Below is a small trained network, with its code and all its weights. Each question gives an input and a class and asks what happens when units are switched off, that is, made to give their printed mean instead of their output.

import numpy as np


def w(rows, s, z=0):
    codes = np.array(rows[::2]) - 128.0
    scale = np.full(codes.shape[1], s)
    scale[-1] = z or s
    return codes * scale


def norm(h):
    return h / np.sqrt((h * h).mean(-1, keepdims=True) + 1e-5)


def f(y):
    return y / 2 * (1 + np.tanh(0.7978845608 * (y + 0.044715 * y**3)))


def log_softmax(a):
    a = a - a.max(-1, keepdims=True)
    return a - np.log(np.exp(a).sum(-1, keepdims=True))


def net(x, mask):
    res = np.array(x, float).reshape(1, 4) / 4 @ E
    u = 0
    for l in range(2):
        y = f(norm(res) @ A[l][:, :-1].T + A[l][:, -1])
        res = res + np.where(mask[u : u + 3], y, B[l][:, -1]) @ B[l][:, :-1]
        u += 3
    return log_softmax(norm(res)[-1] @ U[:, :-1].T + U[:, -1])


A, B = {}, {}
E = w([
[85,169,182,161,95,135,160,56,191,146],'x0',
[154,137,198,3,113,86,50,88,78,83],'x1',
[200,151,105,105,83,103,131,112,204,66],'x2',
[100,79,199,217,35,65,37,173,119,76],'x3',
],0.0034)
A[0] = w([
[253,177,62,155,64,118,127,125,173,46,11],'L0N0',
[184,69,55,111,194,63,104,239,117,104,3],'L0N1',
[101,114,25,248,98,148,205,133,120,99,47],'L0N2',
],0.0052,0.0026)
B[0] = w([
[105,50,216,122,116,44,190,209,177,188,202],'L0N0',
[193,254,187,167,110,209,66,170,100,179,191],'L0N1',
[125,158,142,50,94,50,79,75,50,49,255],'L0N2',
],0.0073,0.0036)
A[1] = w([
[79,225,227,200,76,120,197,38,187,143,3],'L1N0',
[10,101,148,164,167,120,132,175,16,205,51],'L1N1',
[124,34,147,254,56,158,43,174,138,14,66],'L1N2',
],0.0049,0.0025)
B[1] = w([
[228,159,171,210,131,174,69,255,24,140,173],'L1N0',
[160,67,227,90,82,37,139,218,227,142,207],'L1N1',
[122,159,29,70,222,232,239,63,135,171,253],'L1N2',
],0.0069,0.0035)
U = w([
[209,228,201,199,93,193,67,203,44,166,144],'0',
[106,38,218,88,104,40,197,209,216,177,160],'1',
[100,121,45,115,204,216,221,52,189,191,224],'2',
[93,149,146,53,64,69,71,70,51,44,228],'3',
[120,131,154,134,70,111,65,145,127,150,60],'4',
[25,98,24,228,78,128,1,78,231,164,2],'5',
],0.0076,0.0051)

Each question gives the input, the list of numbers given to net, and the class t.
The units are the neurons (one row each of A and B). Each row of codes is followed by its name. A weight is (code - 128) times the scale printed after its matrix; where a second scale follows, it is the last column's (A, B and U).
mask holds one flag per neuron, layer by layer. A switched-off neuron (its flag False) gives its mean, the last column of its row in B, instead of its output. The means were averaged over made-up inputs and are rounded, as every weight is.
A unit's drop is (log p(t) with every unit on - log p(t) with that unit switched off) / (log p(t) with every unit on - log p(t) with every unit switched off).
The circuit of an input: a set's keep is (log p(t) with only the set's units on - log p(t) with every unit switched off) / (log p(t) with every unit on - log p(t) with every unit switched off). Starting from all 6 units, units are removed one at a time, each time the one whose removal leaves the highest keep (on an exact tie, the one counted first), for as long as the keep stays at least 0.8.
units of the circuit, in order: the units of the circuit, biggest drop first
most important unit: the unit with the biggest drop
k most important neurons: the k neurons with the biggest drops, biggest first
top k neurons in layer l: the k neurons of layer l with the biggest drops, biggest first
drop when u is switched off: that unit's drop, to one decimal
input [0,-2,8,-6], class 1: 2 most important neurons : [L0N0 L1N2]
input [-2,-3,-8,-1], class 1: most important unit : L1N1
input [-2,3,-3,5], class 2: units of the circuit, in order : [L1N2 L0N2]
input [-6,-7,-5,5], class 3: 3 most important neurons : [L0N2 L0N0 L1N0]
input [1,-7,1,-4], class 3: 2 most important neurons : [L0N2 L1N2]
input [5,5,4,8], class 2: units of the circuit, in order : [L1N2 L0N2]
input [-4,-7,-8,7], class 1: 2 most important neurons : [L1N1 L0N2]
input [-3,-8,-7,-2], class 3: 2 most important neurons : [L0N2 L0N0]
input [5,6,-3,6], class 2: units of the circuit, in order : [L1N2 L0N2 L0N0]
input [3,-1,5,-4], class 1: top 2 neurons in layer 0 : [L0N0 L0N1]
input [-7,3,-8,2], class 1: 2 most important neurons : [L1N1 L0N2]
input [4,7,-7,7], class 1: top 2 neurons in layer 1 : [L1N1 L1N2]
input [5,0,-3,1], class 0: 2 most important neurons : [L1N0 L0N0]
input [2,-4,3,2], class 3: 2 most important neurons : [L0N2 L1N1]
input [8,-6,-7,-5], class 0: units of the circuit, in order : [L1N0]
input [3,3,5,-4], class 1: 4 most important neurons : [L0N1 L1N2 L0N0 L0N2]
input [-6,-2,5,-6], class 0: 2 most important neurons : [L0N1 L1N2]
input [5,3,1,-2], class 0: 2 most important neurons : [L1N0 L0N2]
input [2,3,-6,7], class 2: 2 most important neurons : [L1N2 L0N0]
input [-8,3,2,2], class 0: units of the circuit, in order : [L0N1]
input [6,-3,-5,8], class 2: top 2 neurons in layer 0 : [L0N1 L0N0]
input [-4,2,-6,7], class 2: 3 most important neurons : [L1N2 L0N0 L0N2]
input [4,1,7,8], class 2: top 2 neurons in layer 1 : [L1N2 L1N1]
input [1,-7,2,-3], class 3: drop when L0N2 is switched off : 0.7
input [-6,-4,1,-6], class 0: drop when L1N0 is switched off : -0.1
input [-5,1,5,8], class 2: drop when L1N2 is switched off : 0.9
